Here is a tiny trained network, its code and every weight. The questions are about switching its units off for an input and a class, where a switched-off unit gives its printed mean instead of its output.

import numpy as np


def w(rows, s, z=0):
    codes = np.array(rows[::2]) - 128.0
    scale = np.full(codes.shape[1], s)
    scale[-1] = z or s
    return codes * scale


def f(y):
    return y / 2 * (1 + np.tanh(0.7978845608 * (y + 0.044715 * y**3)))


def log_softmax(a):
    a = a - a.max(-1, keepdims=True)
    return a - np.log(np.exp(a).sum(-1, keepdims=True))


def net(x, mask):
    res = np.array(x, float).reshape(1, 5) / 4 @ E
    y = f(res @ A[0][:, :-1].T + A[0][:, -1])
    res = res + np.where(mask, y, B[0][:, -1]) @ B[0][:, :-1]
    return log_softmax(res[-1] @ U[:, :-1].T + U[:, -1])


A, B = {}, {}
E = w([
[130,125,128,126],'x0',
[237,133,201,170],'x1',
[125,47,100,219],'x2',
[129,127,128,128],'x3',
[195,132,1,104],'x4',
],0.0083)
A[0] = w([
[81,110,123,132,55],'n0',
[131,120,119,131,109],'n1',
[135,149,105,84,105],'n2',
[252,164,158,114,16],'n3',
[126,141,111,95,118],'n4',
[120,116,109,140,84],'n5',
[188,109,79,142,40],'n6',
[150,146,193,157,75],'n7',
[188,119,80,169,11],'n8',
[152,182,200,65,38],'n9',
[112,164,67,81,130],'n10',
[145,91,179,203,118],'n11',
[50,156,205,139,186],'n12',
[124,151,105,95,101],'n13',
[178,120,112,132,126],'n14',
[21,145,219,104,38],'n15',
[119,123,151,144,134],'n16',
[118,143,123,142,91],'n17',
[133,147,156,119,72],'n18',
[137,131,120,139,105],'n19',
[120,143,113,106,100],'n20',
[5,87,104,155,17],'n21',
[125,136,127,124,110],'n22',
[129,128,122,118,119],'n23',
[130,130,138,115,127],'n24',
[106,103,160,174,108],'n25',
[102,56,68,211,61],'n26',
[114,112,109,137,94],'n27',
[117,115,161,177,129],'n28',
[124,127,126,123,128],'n29',
[122,123,125,125,121],'n30',
[127,113,139,137,119],'n31',
[106,90,65,175,7],'n32',
],0.019,0.011)
B[0] = w([
[150,128,119,117,137],'n0',
[129,126,132,128,124],'n1',
[80,112,124,124,153],'n2',
[143,92,130,254,193],'n3',
[92,120,130,127,144],'n4',
[130,115,139,136,126],'n5',
[194,129,132,115,159],'n6',
[120,161,128,59,168],'n7',
[167,178,118,97,154],'n8',
[208,162,130,115,187],'n9',
[19,116,137,134,189],'n10',
[103,136,122,33,203],'n11',
[198,124,129,161,250],'n12',
[86,105,118,116,145],'n13',
[154,142,128,147,162],'n14',
[91,93,127,234,213],'n15',
[123,146,115,115,148],'n16',
[132,119,140,120,118],'n17',
[130,156,115,130,131],'n18',
[135,129,122,125,124],'n19',
[104,113,126,118,133],'n20',
[220,178,126,107,192],'n21',
[128,118,124,124,123],'n22',
[122,123,129,129,126],'n23',
[116,154,111,143,132],'n24',
[96,139,124,68,170],'n25',
[167,125,144,208,205],'n26',
[126,116,143,136,131],'n27',
[117,125,131,60,173],'n28',
[121,132,130,132,128],'n29',
[120,131,131,131,126],'n30',
[115,144,122,122,132],'n31',
[88,98,132,197,153],'n32',
],0.051,0.013)
U = w([
[78,66,174,194,178],'0',
[182,178,155,85,191],'1',
[1,113,154,12,3],'2',
],0.006,0.0036)

Each question gives the input, the list of numbers given to net, and the class t.
The units are the neurons (one row each of A and B). Each row of codes is followed by its name. A weight is (code - 128) times the scale printed after its matrix; where a second scale follows, it is the last column's (A, B and U).
mask holds one flag per neuron, in row order. A switched-off neuron (its flag False) gives its mean, the last column of its row in B, instead of its output. The means were averaged over made-up inputs and are rounded, as every weight is.
A unit's drop is (log p(t) with every unit on - log p(t) with that unit switched off) / (log p(t) with every unit on - log p(t) with every unit switched off).
The circuit of an input: a set's keep is (log p(t) with only the set's units on - log p(t) with every unit switched off) / (log p(t) with every unit on - log p(t) with every unit switched off). Starting from the 12 units with the biggest drops (on a tie, the unit counted first), units are removed one at a time, each time the one whose removal leaves the highest keep (on an exact tie, the one counted first), for as long as the keep stays at least 0.8.
units of the circuit, in order: the units of the circuit, biggest drop first
most important unit: the unit with the biggest drop
top k neurons: the k neurons with the biggest drops, biggest first
drop when u is switched off: that unit's drop, to one decimal
input [-8,7,-6,6,6], class 0: units of the circuit, in order => [n3]
input [0,-2,2,-3,-1], class 1: top 2 neurons => [n15; n3]
input [-5,6,-1,7,1], class 0: top 2 neurons => [n3; n21]
input [-6,1,4,-5,-1], class 2: top 2 neurons => [n21; n12]
input [-1,-8,2,1,-4], class 1: top 2 neurons => [n21; n3]
input [-1,-8,-6,-6,0], class 0: top 2 neurons => [n15; n11]
input [0,8,4,5,0], class 2: top 2 neurons => [n11; n12]
input [-4,4,-1,-1,3], class 0: top 2 neurons => [n3; n21]
input [-2,2,7,6,5], class 1: top 2 neurons => [n8; n15]
input [7,4,7,7,1], class 1: top 2 neurons => [n26; n10]
input [-8,6,-7,-3,6], class 0: drop when n3 is switched off => 0.5
input [7,1,-8,6,8], class 0: drop when n18 is switched off => 0.0
input [2,-4,8,-6,-8], class 1: drop when n21 is switched off => 0.8
input [2,7,8,-6,-2], class 2: most important unit => n11
